Below are the code and all the weights of a small trained network. Each question names an input and a target symbol and asks about switching units off, where a switched-off unit gives its printed mean instead of its output.

import numpy as np


def w(rows, s, z=0):
    codes = np.array(rows[::2]) - 128.0
    scale = np.full(codes.shape[1], s)
    scale[-1] = z or s
    return codes * scale


def norm(h):
    return h / np.sqrt((h * h).mean(-1, keepdims=True) + 1e-5)


def f(y):
    return np.maximum(y, 0)


def softmax(a):
    e = np.exp(a - a.max(-1, keepdims=True))
    return e / e.sum(-1, keepdims=True)


def log_softmax(a):
    a = a - a.max(-1, keepdims=True)
    return a - np.log(np.exp(a).sum(-1, keepdims=True))


def net(x, mask):
    ids = ['ΓΔΞΠΣΦΨΩαβεζηλμτ'.index(c) for c in x.split()]
    T = len(ids)
    res = E[ids] + P[:T]
    u = 0
    for l in range(2):
        q, k, v = (norm(res) @ M[l].T for M in (Q, K, V))
        z = softmax(np.where(np.tri(T) > 0, q @ k.T / 4**0.5, -1e9)) @ v
        res = res + np.where(mask[u], z, O[l][:, -1]) @ O[l][:, :-1]
        u += 1
        y = f(norm(res) @ A[l][:, :-1].T + A[l][:, -1])
        res = res + np.where(mask[u : u + 12], y, B[l][:, -1]) @ B[l][:, :-1]
        u += 12
    return log_softmax(norm(res)[-1] @ U[:, :-1].T + U[:, -1])


Q, K, V, O, A, B = {}, {}, {}, {}, {}, {}
E = w([
[165,166,159],'Γ',
[168,151,82],'Δ',
[152,134,101],'Ξ',
[185,244,205],'Π',
[67,107,100],'Σ',
[86,124,159],'Φ',
[70,118,135],'Ψ',
[90,110,99],'Ω',
[155,227,95],'α',
[58,100,99],'β',
[132,117,125],'ε',
[148,163,166],'ζ',
[157,135,107],'η',
[68,130,107],'λ',
[165,232,193],'μ',
[92,209,80],'τ',
],0.011)
P = w([
[90,97,168],'0',
[61,117,240],'1',
[76,222,10],'2',
[60,133,218],'3',
[136,189,2],'4',
[48,149,215],'5',
[163,200,12],'6',
[48,161,213],'7',
],0.0061)
Q[0] = w([
[123,69,107],'L0H0',
[132,76,119],'L0H0',
[254,102,235],'L0H0',
[101,144,185],'L0H0',
],0.0081)
K[0] = w([
[59,92,165],'L0H0',
[1,145,182],'L0H0',
[8,199,128],'L0H0',
[208,224,63],'L0H0',
],0.0086)
V[0] = w([
[159,72,70],'L0H0',
[91,76,86],'L0H0',
[99,22,236],'L0H0',
[119,254,161],'L0H0',
],0.0052)
O[0] = w([
[73,69,87,119],'L0H0',
[83,102,79,119],'L0H0',
[137,254,162,4],'L0H0',
[107,88,99,195],'L0H0',
],0.0082,0.0032)
A[0] = w([
[253,109,157,128],'L0N0',
[227,133,83,191],'L0N1',
[99,75,231,145],'L0N2',
[118,11,177,167],'L0N3',
[216,226,198,5],'L0N4',
[79,132,2,153],'L0N5',
[146,186,253,148],'L0N6',
[72,50,118,133],'L0N7',
[91,72,204,53],'L0N8',
[202,119,92,167],'L0N9',
[107,59,121,203],'L0N10',
[86,77,84,49],'L0N11',
],0.0085,0.0025)
B[0] = w([
[208,72,59,142],'L0N0',
[70,103,120,177],'L0N1',
[215,30,254,185],'L0N2',
[209,142,126,225],'L0N3',
[130,132,53,155],'L0N4',
[232,177,117,253],'L0N5',
[223,130,112,165],'L0N6',
[168,76,97,225],'L0N7',
[162,122,190,171],'L0N8',
[58,178,118,166],'L0N9',
[184,82,66,214],'L0N10',
[134,132,103,189],'L0N11',
],0.0055,0.0068)
Q[1] = w([
[154,188,60],'L1H0',
[147,224,2],'L1H0',
[246,123,53],'L1H0',
[84,248,159],'L1H0',
],0.0058)
K[1] = w([
[62,91,224],'L1H0',
[23,156,66],'L1H0',
[37,97,2],'L1H0',
[94,131,87],'L1H0',
],0.0063)
V[1] = w([
[223,127,164],'L1H0',
[167,86,153],'L1H0',
[250,188,175],'L1H0',
[118,2,118],'L1H0',
],0.0083)
O[1] = w([
[72,154,195,228],'L1H0',
[2,79,100,155],'L1H0',
[73,97,159,253],'L1H0',
[85,207,65,132],'L1H0',
],0.008,0.0031)
A[1] = w([
[125,105,191,213],'L1N0',
[1,117,168,113],'L1N1',
[150,63,144,47],'L1N2',
[93,161,113,76],'L1N3',
[207,139,132,77],'L1N4',
[161,169,105,255],'L1N5',
[185,61,148,115],'L1N6',
[135,84,117,223],'L1N7',
[169,155,112,154],'L1N8',
[93,39,129,116],'L1N9',
[127,73,20,112],'L1N10',
[45,77,159,80],'L1N11',
],0.01,0.0015)
B[1] = w([
[84,146,75,184],'L1N0',
[67,76,146,145],'L1N1',
[141,127,143,192],'L1N2',
[117,76,77,135],'L1N3',
[130,146,169,192],'L1N4',
[93,78,167,197],'L1N5',
[137,145,87,226],'L1N6',
[133,185,148,193],'L1N7',
[97,92,183,181],'L1N8',
[176,150,97,199],'L1N9',
[75,141,187,254],'L1N10',
[124,2,160,158],'L1N11',
],0.0086,0.0064)
U = w([
[168,130,150,74],'Γ',
[156,69,184,94],'Δ',
[136,138,195,68],'Ξ',
[55,87,151,147],'Π',
[107,133,170,108],'Σ',
[83,70,171,127],'Φ',
[135,183,254,102],'Ψ',
[114,177,192,53],'Ω',
[85,124,208,64],'α',
[93,83,174,84],'β',
[255,158,80,195],'ε',
[18,125,26,253],'ζ',
[167,237,62,150],'η',
[144,181,193,26],'λ',
[156,134,185,37],'μ',
[73,173,151,153],'τ',
],0.012,0.0057)

Each question gives the input, a string of symbols that net reads in full, and the target symbol t.
The units are the heads (4 rows each of Q, K, V and O) and the neurons (one row each of A and B). Each row of codes is followed by its name. A weight is (code - 128) times the scale printed after its matrix; where a second scale follows, it is the last column's (O, A, B and U).
mask holds one flag per unit, layer by layer, with each layer's heads first. A switched-off unit (its flag False) gives its mean, the last column of its rows in O or B, instead of its output. The means were averaged over made-up inputs and are rounded, as every weight is.
A unit's drop is (log p(t) with every unit on - log p(t) with that unit switched off) / (log p(t) with every unit on - log p(t) with every unit switched off).
The circuit of an input: a set's keep is (log p(t) with only the set's units on - log p(t) with every unit switched off) / (log p(t) with every unit on - log p(t) with every unit switched off). Starting from the 12 units with the biggest drops (on a tie, the unit counted first), units are removed one at a time, each time the one whose removal leaves the highest keep (on an exact tie, the one counted first), for as long as the keep stays at least 0.8.
units of the circuit, in order: the units of the circuit, biggest drop first
unit that matters most: the unit with the biggest drop
top k neurons: the k neurons with the biggest drops, biggest first
k most important neurons of layer l: the k neurons of layer l with the biggest drops, biggest first
drop of u: that unit's drop, to one decimal
input Σ ε Δ Δ Δ Δ Φ, target ε: top 2 neurons	(L0N3, L0N10)
input Δ ε ε ε β Δ ζ, target ζ: units of the circuit, in order	(L1H0, L0N1)
input β Δ Ψ, target η: units of the circuit, in order	(L0N3, L0H0, L1H0)
input ε β Δ, target Ψ: units of the circuit, in order	(L0H0, L1H0)
input Δ Δ Δ ε ε, target ζ: units of the circuit, in order	(L1H0)
input β Δ ε β Δ λ Σ, target η: units of the circuit, in order	(L1H0, L0N5)
input ε Δ ε, target Ψ: units of the circuit, in order	(L0H0, L1H0)
input Σ Ψ Π, target ε: top 4 neurons	(L0N3, L0N6, L0N10, L0N2)
input Σ Δ Δ Δ Δ Σ Σ, target ε: top 4 neurons	(L0N3, L0N6, L0N2, L0N10)
input Σ Ω μ Σ Φ, target ε: 2 most important neurons of layer 0	(L0N3, L0N2)
input β ζ λ Δ Δ, target η: top 2 neurons	(L0N3, L0N9)
input ε Σ Δ Δ, target ε: 2 most important neurons of layer 1	(L1N6, L1N5)
input Δ Γ Δ Δ Π, target ζ: 2 most important neurons of layer 0	(L0N5, L0N4)
input Δ Δ μ, target ζ: top 2 neurons	(L1N3, L1N10)
input β Δ ε, target η: top 3 neurons	(L0N3, L0N9, L0N6)
input Σ Δ η Δ Σ, target ε: top 3 neurons	(L0N3, L0N6, L0N10)
input Σ Δ β, target ε: top 4 neurons	(L0N3, L0N6, L0N10, L0N2)
input ε τ β Δ, target ε: top neuron	(L1N6)
input β β Ξ Ψ ε, target η: drop of L1H0	1.5
input Δ τ η β Δ Σ Γ, target ζ: unit that matters most	L0H0
input Δ Γ ζ, target ζ: drop of L1N6	-0.1
input Δ Δ ε Δ μ, target ζ: drop of L0H0	0.1
input Δ ε α, target ζ: drop of L0N0	0.0
